Below are the code and all the weights of a small trained network. Each question names an input and a class and asks about switching units off, where a switched-off unit gives its printed mean instead of its output.

import numpy as np


def w(rows, s, z=0):
    codes = np.array(rows[::2]) - 128.0
    scale = np.full(codes.shape[1], s)
    scale[-1] = z or s
    return codes * scale


def norm(h):
    return h / np.sqrt((h * h).mean(-1, keepdims=True) + 1e-5)


def f(y):
    return np.maximum(y, 0)


def log_softmax(a):
    a = a - a.max(-1, keepdims=True)
    return a - np.log(np.exp(a).sum(-1, keepdims=True))


def net(x, mask):
    res = np.array(x, float).reshape(1, 6) / 4 @ E
    u = 0
    for l in range(2):
        y = f(norm(res) @ A[l][:, :-1].T + A[l][:, -1])
        res = res + np.where(mask[u : u + 7], y, B[l][:, -1]) @ B[l][:, :-1]
        u += 7
    return log_softmax(norm(res)[-1] @ U[:, :-1].T + U[:, -1])


A, B = {}, {}
E = w([
[83,48,109,135,167,117,17,181,141,141,96],'x0',
[127,131,129,129,127,128,127,132,129,125,124],'x1',
[134,127,113,160,118,5,131,122,131,114,157],'x2',
[128,127,128,125,128,128,129,125,128,129,131],'x3',
[128,128,129,127,130,127,127,128,130,130,127],'x4',
[138,189,125,127,43,143,52,106,158,156,141],'x5',
],0.0026)
A[0] = w([
[103,61,105,141,198,117,99,176,142,140,101,97],'L0N1',
[133,152,137,94,90,252,118,144,86,135,122,177],'L0N2',
[121,96,130,131,156,197,128,145,147,145,106,142],'L0N3',
[117,107,145,139,186,134,254,123,91,68,124,165],'L0N4',
[91,101,134,132,119,124,59,133,116,122,120,39],'L0N5',
[100,134,147,139,65,136,73,109,128,106,124,65],'L0N6',
[67,80,125,144,113,128,30,145,135,129,118,3],'L0N7',
],0.0035,0.0016)
B[0] = w([
[76,114,206,149,54,149,151,14,68,59,171,222],'L0N1',
[93,137,206,126,147,148,162,27,229,140,76,228],'L0N2',
[134,145,110,67,113,190,141,172,52,112,129,189],'L0N3',
[186,139,55,101,180,149,40,219,193,224,83,253],'L0N4',
[192,123,93,124,195,136,173,174,168,165,122,179],'L0N5',
[186,190,96,105,145,131,181,133,138,169,140,176],'L0N6',
[220,159,58,99,253,136,238,209,148,183,85,213],'L0N7',
],0.003,0.0037)
A[1] = w([
[100,174,169,152,5,113,141,42,127,79,163,137],'L1N1',
[163,144,152,116,126,139,213,124,115,122,137,139],'L1N2',
[174,177,91,120,91,46,135,154,103,131,172,71],'L1N3',
[58,99,180,93,136,211,140,107,105,91,98,53],'L1N4',
[154,96,94,151,188,2,140,176,136,137,109,10],'L1N5',
[72,35,149,129,150,120,143,102,76,50,128,227],'L1N6',
[76,76,136,193,133,61,111,105,122,71,156,99],'L1N7',
],0.0036,0.0011)
B[1] = w([
[55,114,167,57,116,132,84,152,32,52,124,197],'L1N1',
[92,79,119,154,150,118,49,107,154,149,108,185],'L1N2',
[156,82,69,146,101,98,50,237,81,125,175,211],'L1N3',
[147,119,44,178,116,1,114,188,70,127,201,192],'L1N4',
[151,142,140,189,41,96,135,57,201,127,174,255],'L1N5',
[65,125,206,154,129,148,194,91,94,70,90,184],'L1N6',
[134,158,178,120,132,163,194,86,157,107,100,162],'L1N7',
],0.004,0.0037)
U = w([
[173,151,91,69,206,213,139,173,176,202,69,254],'0',
[210,121,51,190,87,35,109,157,196,169,182,162],'1',
[57,53,112,146,185,150,159,177,1,89,117,92],'2',
[96,88,216,195,111,76,203,53,159,54,122,59],'3',
[50,183,196,65,72,181,108,30,131,115,113,63],'4',
[118,153,127,85,44,72,58,188,21,62,176,62],'5',
],0.0079,0.001)

Each question gives the input, the list of numbers given to net, and the class t.
The units are the neurons (one row each of A and B). Each row of codes is followed by its name. A weight is (code - 128) times the scale printed after its matrix; where a second scale follows, it is the last column's (A, B and U).
mask holds one flag per neuron, layer by layer. A switched-off neuron (its flag False) gives its mean, the last column of its row in B, instead of its output. The means were averaged over made-up inputs and are rounded, as every weight is.
A unit's drop is (log p(t) with every unit on - log p(t) with that unit switched off) / (log p(t) with every unit on - log p(t) with every unit switched off).
The circuit of an input: a set's keep is (log p(t) with only the set's units on - log p(t) with every unit switched off) / (log p(t) with every unit on - log p(t) with every unit switched off). Starting from the 12 units with the biggest drops (on a tie, the unit counted first), units are removed one at a time, each time the one whose removal leaves the highest keep (on an exact tie, the one counted first), for as long as the keep stays at least 0.8.
circuit, biggest first: the units of the circuit, biggest drop first
top k neurons: the k neurons with the biggest drops, biggest first
top k neurons in layer l: the k neurons of layer l with the biggest drops, biggest first
input [1,8,-6,-7,4,-1], class 2: circuit, biggest first : L1N4, L0N4
input [7,-4,-1,8,-5,1], class 0: circuit, biggest first : L0N7
input [1,-2,3,-4,7,-8], class 3: top 2 neurons in layer 1 : L1N6, L1N5
input [1,0,-4,-2,-3,0], class 2: top 2 neurons in layer 1 : L1N5, L1N4
input [8,1,8,-1,1,-1], class 3: circuit, biggest first : L0N1, L1N7
input [-3,0,0,-6,-3,2], class 4: top 3 neurons in layer 0 : L0N1, L0N2, L0N3
input [5,7,-4,-8,-6,-1], class 2: circuit, biggest first : L0N1, L0N4, L0N7
input [-8,4,3,4,-8,5], class 5: circuit, biggest first : L1N1, L1N3
input [-3,3,4,8,-8,-7], class 1: circuit, biggest first : L0N4, L1N5
input [-1,7,0,-6,3,1], class 4: top 2 neurons in layer 0 : L0N4, L0N7
input [-3,3,5,3,8,1], class 5: top 2 neurons in layer 0 : L0N7, L0N4
input [0,-1,1,-3,-1,-4], class 1: circuit, biggest first : L0N4, L1N5, L0N7
input [-2,2,5,2,7,5], class 5: top 3 neurons : L1N1, L0N4, L0N7
input [-1,3,6,4,-1,8], class 5: top 2 neurons : L1N1, L0N4
input [1,-2,-6,-5,-5,-1], class 2: top 2 neurons : L1N4, L1N5
input [-1,8,3,-3,6,-7], class 1: top neuron : L0N4
input [6,7,6,-4,-8,-1], class 3: top 2 neurons : L0N1, L0N4
input [2,2,-4,3,0,-3], class 2: top 2 neurons : L1N4, L0N1
input [-4,-7,8,-7,7,4], class 5: circuit, biggest first : L1N1, L0N7
input [-7,-5,-2,-7,1,-7], class 0: circuit, biggest first : L0N4
input [3,2,-1,7,3,1], class 0: top 2 neurons in layer 0 : L0N7, L0N5
input [-7,3,4,0,-6,8], class 5: top 2 neurons : L1N1, L1N3
input [-4,3,0,5,-1,-6], class 0: top 3 neurons : L0N4, L1N4, L1N3
input [4,-8,-7,-5,-6,-2], class 2: top 2 neurons : L1N4, L0N4
input [1,-8,5,-4,0,-6], class 3: top 4 neurons in layer 0 : L0N1, L0N7, L0N6, L0N5
input [6,6,-6,0,-8,-1], class 2: top 2 neurons : L0N1, L0N4
